After every row comes one of two labels: whether the row has a hidden trait. Each part has its own trait and labels.
In the rows, zero is written as 128.
[ 79 131  98  70 125 140 133 130 145 128 118 127  73 140 139 118 148 139
 151 125 145 136 181 117 116 106 140 129 115 156 123 127  99 149  86 136
 103 122 135 121 175 114 105 127 129 165 171  98 117 126 200 125  17 157
 127  64 150  92 120 119 136 182 123 107 133 125 127 119 121 112  85 157
 129  78 121 128 109 109  78 136] : W
[ 99 143 137  72 136 104  86 126 101  98  52 141  96 126 141 138 129 190
 115 136 164 126 175 140 134 132 114 168 139 138 102 134 103 141  92 146
 148 133 129  77 180 117 115 117 142 166 175 147 123 126 142 116  48 150
 134  85 125 120 126 142 145 226 118  93 131 168 125 100 130 137 118 164
 133 100 133 116 123 113  97 133] : W
[139 160 116  31 124 114 122 136 101  74 120 106  85 144 149  94 157 149
 152 131 150 129 165 136 108 136 159 167 120 205  98 138  93 180 116 127
 165 157 130 126 174 123 139 124 151 204 160 124 129 129 136 118  60 173
  60  89 123 120 165 120 146 243 126 132 125 241 139  73 145 137 155 178
 133  66 125  77 130 134 133 132] : L
[ 91 145 122 118 149 111 107 101 156   1  62 134 101 118 150 124 174 147
 106  96 163 140 138 141 112 144 140 161 140 146  91 117 117 135 107 138
 174 113 126  83 172 112 114 123 166 174 141 144 124 122 164 131  85 159
 106  74 140 113 209 145 157 159 106 103 126 185 122 104 123 135 122 170
  97  67 121 124 110 102 122 179] : L
[138 129 117 115 123 113 125 135 144 119 108 132  98 154 115 113 124 148
 141 129 146 102 196 105 120 137 157 149 145 149 123 122 110 135  89 132
 116 122 130  97 211 124 109 124 146 186 170 105 121 131 192 143 118 152
 105  79 118  81 130 130 124 202 132  87 125 193 125 112 135 125 107 173
 131 102 128 155 104 128 117  90] : W
[108 155 114  82 118 120  75 122 145 101 111 147 102 124 149 126 159 141
 145 136 152 110 159 138 118 133 127 138 128 150 106 125 130 141 118 151
 165 133 128  78 152 117 107 112 128 134 166 141 127 128 175 116 116 145
 138  89 154  99 157 128 131 219 125 134 136 159 154 103 125 132 125 136
 131 100 133 145 129 134 124 122] : W
[140 108 155  80 151  89  57 118  61  22  49 145  87 109 171 150 184 210
 102 123 143 146 143 168 131 118  87 172 133 125  99 147  51 142 107 165
 226 149 120  57 117 120 122 108 132 148 165 138 125 116 138 110 104 154
 120  90 130 145 175 152 173 213 117 125 131 176 127 114 122 126 100 148
  93  71 141  73 128  95 116 163] : L
[ 82 126 132 104 133 134  78 128 101  75  47 131  98 129 121 123 154 158
 123 121 147 130 135 123 130 146 106 144 146 141 116 103 147 114  86 117
 109 129 132  76 197 119  96 126 130 153 174 135 125 128 132 122 117 148
 179  67 149 156 145 139 120 191 122  62 133 111 132 121 131 131  97 135
 130 110 134 153 123 150  95 114] : W
[142 129  86  69 136 142 103 121 156  39  73 138  68 122 139 103 156 181
 112 126 175 109 211 146 122 138 119 175 116 154  96 110  90 130  85 109
 103 105 126  72 202  96 115 122 155 127 146 114 122 121 201 104  23 162
 136 140 133 105 154 128 141 243 114  89 138 152 148  76 105 133  85 201
 134  79 110 130 118 121  96 137] : W
[134 135  98 119 121 120 126 120 137 121 104 131  69 146 132 114 154 158
 151 143 141 130 141 120 125 119 124 146 110 142 113 119 108 143  88 126
 106 120 129  89 132 114 116 115 127 168 192 107 127 129 201 112  27 162
 139  70 151 101 119 128 122 195 129  96 137 153 165  81  99 128 125 159
 118  85 132 149 120 125 101  97] : W
[137 124 132  45 113 103 124 106 116 114  96 125 110 127 130 108 141 160
 160 137 145 127 153 135 132 130 120 147 148 137 113 145  89 159  95 118
 136 162 126  97 173 125 120 121 154 180 145 136 129 127 184 123  79 157
  83  82 126  43 134 130 120 212 126 126 130 195 116  81 136 132 148 167
 152  96 125 128 106 115 108  99] : W

Part 2:
[124 117 151 119  21 102 134 127 127 114 130 127 123  99 130  84 133 144
  71 131 153 121 137 120 121 207  12 158 125 102 151 128 108 108 118 206
 166 109 141 154 172 131 142 125 153 123  68 141] : <68>
[ 59 130 115 143  48 138 150 163 100 130 128 174 124 108 121 154 109 117
 148 127 145 123 111 148 121 164  55 149 117 102 167 138  91 120 139 165
  67 140 128 121 106 131 147 123 128 127  81 142] : <65>
[ 61 130 116 144  46 138 149 164 101 131 128 163 126 103 121 158 108 118
 151 127 143 121 111 148 122 157  54 149 118  95 168 138  88 120 140 168
  62 143 122 123 106 131 148 119 127 127  91 143] : <65>
[169  90 153 158 118 131 157 106 111 103 148 148 136  98 138 189 105 134
 150 102 152 122 110 128 124 123  29 123 128 119 184 153  97 116 121 127
  87  37 204 130 142 130 134 141 121 122 113 168] : <68>
[184  93 155 163 128 131 157 104 107 102 149 140 138  96 139 195 102 135
 147 103 148 122 114 126 124 114  29 120 129 122 184 158  98 117 120 134
  86  38 214 130 144 131 132 141 121 122 117 172] : <68>
[143  95 142 160 121 134 155 117 103 106 146 150 134 105 136 182 105 126
 153 106 147 122 111 136 124 126  53 129 127 119 182 153 100 119 127 143
  80  64 200 128 138 130 135 146 120 119 116 166] : <68>
[ 60 131 112 145  51 138 147 163  99 130 130 172 126 104 120 164 108 117
 152 127 145 123 111 148 122 164  56 148 119 102 167 140  91 120 141 172
  62 136 130 121 105 132 148 119 124 124  89 144] : <65>
[175  95 154 161 121 131 159 105 111 104 147 153 137  83 138 190 108 142
 139  98 154 122 115 129 124 112  19 120 127 119 179 161  95 113 112 141
  84  27 216 128 146 130 126 137 124 123 109 154] : <68>
[ 96 127 133 124  33 113 135 138 113 125 130 136 121 115 124 119 130 130
  93 131 145 122 133 126 122 188  36 152 123 103 153 128 107 113 127 186
 115 125 133 140 145 131 147 120 146 128  75 145] : <68>
[ 69 129 117 144  47 138 148 163 102 129 129 176 125 105 121 156 107 121
 145 126 145 122 114 151 121 167  57 147 119 100 171 143  89 118 137 170
  63 132 131 120 106 131 146 119 128 127  85 140] : <65>
[ 59 131 118 145  38 139 149 163 103 129 129 159 126  98 121 160 109 120
 150 119 144 123 111 150 121 163  52 148 117 102 177 142  90 117 137 177
  59 136 119 122 106 131 145 116 129 128  84 141] : <65>
[174  94 152 168 142 134 154  99 102 102 151 120 133 111 138 182 106 116
 157 106 145 121 109 112 124 114  55 113 134 124 187 155 100 118 132 120
  91  43 201 130 149 130 137 149 116 114 127 184] : <68>
[ 69 130 126 131  46 130 140 149 103 129 130 162 123 117 122 141 120 121
 126 133 142 122 119 141 122 170  54 150 119 103 168 123 101 118 139 176
  92 135 124 132 130 132 148 121 138 129  86 147] : <65>
[118 117 147 118  31 104 130 121 122 113 130 116 120 112 130  82 134 135
  78 136 143 121 134 118 120 204  27 155 127 106 157 127 125 110 122 197
 164 116 133 154 173 130 142 128 151 128  69 151] : <68>
[113 114 146 126  35 102 130 120 120 115 133 108 119 126 131  82 136 126
  81 137 142 119 131 109 123 206  42 157 128 106 154 124 132 115 131 185
 164 121 126 152 173 130 149 135 149 128  80 150] : <68>
[ 88 118 130 148  64 135 148 148 106 125 134 167 129 103 124 156 111 125
 135 123 147 123 113 142 123 160  50 141 120 106 170 140  97 117 137 165
  82 113 149 129 123 131 144 121 131 127  84 154] : <65>
[176  93 153 161 133 133 156  99 106 102 151 133 135 106 139 192 104 131
 155 102 148 122 110 124 126 108  44 117 131 122 184 156 100 117 125 130
  85  38 205 133 148 130 132 144 117 116 120 174] : <68>
[173  91 151 167 127 135 155 100 108 102 151 121 137 109 137 186 103 121
 156 103 154 120 107 120 126 113  43 118 132 123 184 155 100 121 115 121
  90  40 211 130 148 130 134 148 116 115 125 174] : <68>
[123 118 142 120  34 106 132 122 119 116 133 105 120 122 131  76 137 126
  80 137 144 121 132 109 122 204  36 154 128 106 155 124 130 116 129 185
 168 113 119 152 172 130 151 137 147 126  80 152] : <68>
[122 115 146 121  40 107 128 120 118 116 134 106 116 127 132  79 137 121
  86 140 143 116 131 107 123 208  22 156 131 106 155 123 127 115 132 189
 161 117 125 154 176 130 152 135 143 127  82 155] : <68>

New part:
[119 104 116 140 136 106 150 104  99 117 139 186  94  99 133 149 176 117
 162 129 119 141 143 124  67   1 134 110 145 158 169 116 143 154 137 159
 118 148 140  89  89 101 101 101  95 158 168  53  83 147  86 137 112 145
 137 121 163 122  97  47 136 165 136 138 170  95  77 255  59 108  90 144
 208 117 127 143 148  92  88  97 132  67 111 138 166  80 120 125 155 109
 157 101 145] : K
[123 109 113 128 130 148 141 180 143  76 139 167 175  87 199 145 123 129
 146 126 105 137 135 125 132 115 137 110 156 149 118 155 136 109 118 150
 115 144 150 123 116 100 108 114 107 159 165 228 101 138 181 147 139 124
 158 176 185 122  91 156 173 182 141  89 160 101 119  79 130 132 176 135
 188 139 120 120 154 100 126 164 126 173 117 145 145 118 132 110 118 147
 139 116 118] : K
[119 106 120 132 138 130 157 150 141  56 119 182 161  98 195 147 171 124
 152 128 110 148 156 150  85  15 139 107 143 175 148 150 146 133 116 139
 101 175 172  80  94  94 116  89  97 165 198 187  86 137 141 178  93 121
 153 154 182 132  60 105 187 175 138  85 132  88  30  76  79 105 117 134
 230 135 118 131 177  72 139 178 107 131 117 137 157  82 142 113 151 134
 177 103 133] : K
[127 112 133 126 116 144 185 106 120 146 128 159 121 119 131 156 161 104
 131 141  94 133 163 134 101  98 139 113 149 163 149 143 129 129 134 141
 102 145 147  96 124 103  87 110 108 148 151  75 100 139 157 161 114 127
 127 142 152 126 100  83 120 143 123  87 140 112  92  99 112 144  91 124
 180 102 132 150 135 108 104 102 121 119 133 132 124  68  96 131 144 113
 145 124 138] : K
[122 112 142 131 106 165 169 109 131 176 120 153 129  96 138 155 161  97
 141 140  84  88 170 140 114 102 149 111 155 150 127 154 123 135 130 133
 110 138 156 120 135  96  64 112 116 151 154 124 112 144 218 141 121 112
 130 156 144 122  99  99 142 138 102  98 137 123  72  80 126 167 116 115
 185 104 126 144 135 103  82  88 129 148 114 141  93  48  88 129 133 128
 147  89 144] : K
[119 136 122 111 175 116  87 111 127 150 147 162  86  89 182 103 131 144
 149 168 141 189 141 135  98  41 155 108 156 139 146 102  98 125 114 150
 139 142 190  86  72 115 110 112 107 153 161 173 124 141 157 134 121 106
  91 145 180 117 147  95 156 173 105 131 149 135  83 255 130 139 131 148
 181  94  94 120 118 143  62 212 175  78 104 135 174 125 104 158 115 114
 135  83 129] : D
[131 115 173 118 135 126 109 124 131 139 131 160 131  87 165 121 133 161
 132 166 129 146 118 126 140  69 132 110 163 124 135 126 103 133 128 138
 136 133 174 116 111 114 108 111 120 121 135 219 132 148 196 127 131 132
  96 160 163 129 153 158 155 115 135  99 143 123 195 196 115 136 127 143
 178  98 108 121 119 146 176 159 151 111 113 125 150  98 152 156 120 111
 132 109 118] : D
[121 132 152 134 153 140 150  97 117 162 126 150 109 104 121 141 144 114
 134 144 111 142 159 130 107  65 134 120 156 150 148 131 114 141 142 138
 129 150 149 109 125 112 113 113 112 113 139 164 111 128 130 143 137 143
 106 144 144 130 129 143 151 130 124 114 139 135 163 135  56 142  77 127
 170 102 129 143 119 130  99 132 132 112 135 131 124  80 100 150 145 116
 135 110 124] : K
[123 107 141 123  83 174 188 114 130 182 114 152 139  93 141 160 145 143
 130 135  72 134 183 140 126 130 131 111 156 150 129 161 136 132 126 125
 119 132 149 107 141  96  63 117 122 144 150 117 119 146 255 180 129 112
 135 161 135 128 102  86 135 135 106  75 118 114  92  46  57 174 120 111
 191 106 132 149 134 107 200  70 126 168 139 142  84  45  74 129 127 126
 146  92 145] : K
[120 143 122 172 182 124 168  90 116 196 122 138 121 110 123 153 184 139
 109 117 139 204 112 132  75  98 142 117 154 121 156 137  77 147 165 157
 151 164 142 161 135  98 103 119 102 101 125 255 112 125  89 130 147 166
 108 166 160 108 115 194 207 164 118 195 169 169 153 130  49 170  92 123
 166 132 120 131 117 126 158  85 151 122 126 111  90 123 108 146 157 132
 129  93 129] : K
[124 122 138 132  78 176 189 105 123 202 119 153 138  75 135 155 158 156
 146 144  69 143 107 131 134 153 144 111 154 140 114 165 132 131 130 136
 100 108 163 117 150  92  39 125 123 161 152 107 119 154 186 168 142 107
 131 161 130 116 122  66 111 120 111  85 123 106 117  72  67 194 139 106
 174  92 127 147 120 118 164  65 138 161 129 138 146  47  60 126 114 126
 143  80 148] : K
[121 118 127 133 137 143 136 160 130 104 100 153 162 105 168 132 134 136
 143 112 118 152 132 132 105  94 150 112 152 148 132 144 125 114 119 148
 123 160 173 118 115 101 108 112 111 150 162 236 100 125 131 146 116 124
 157 169 143 123  74 174 182 206 130 114 162 112  77 103  90 130 156 128
 201 144 127 131 158  96 158 158 126 168 128 114 123 107 112 114 131 155
 169  77 122] : K
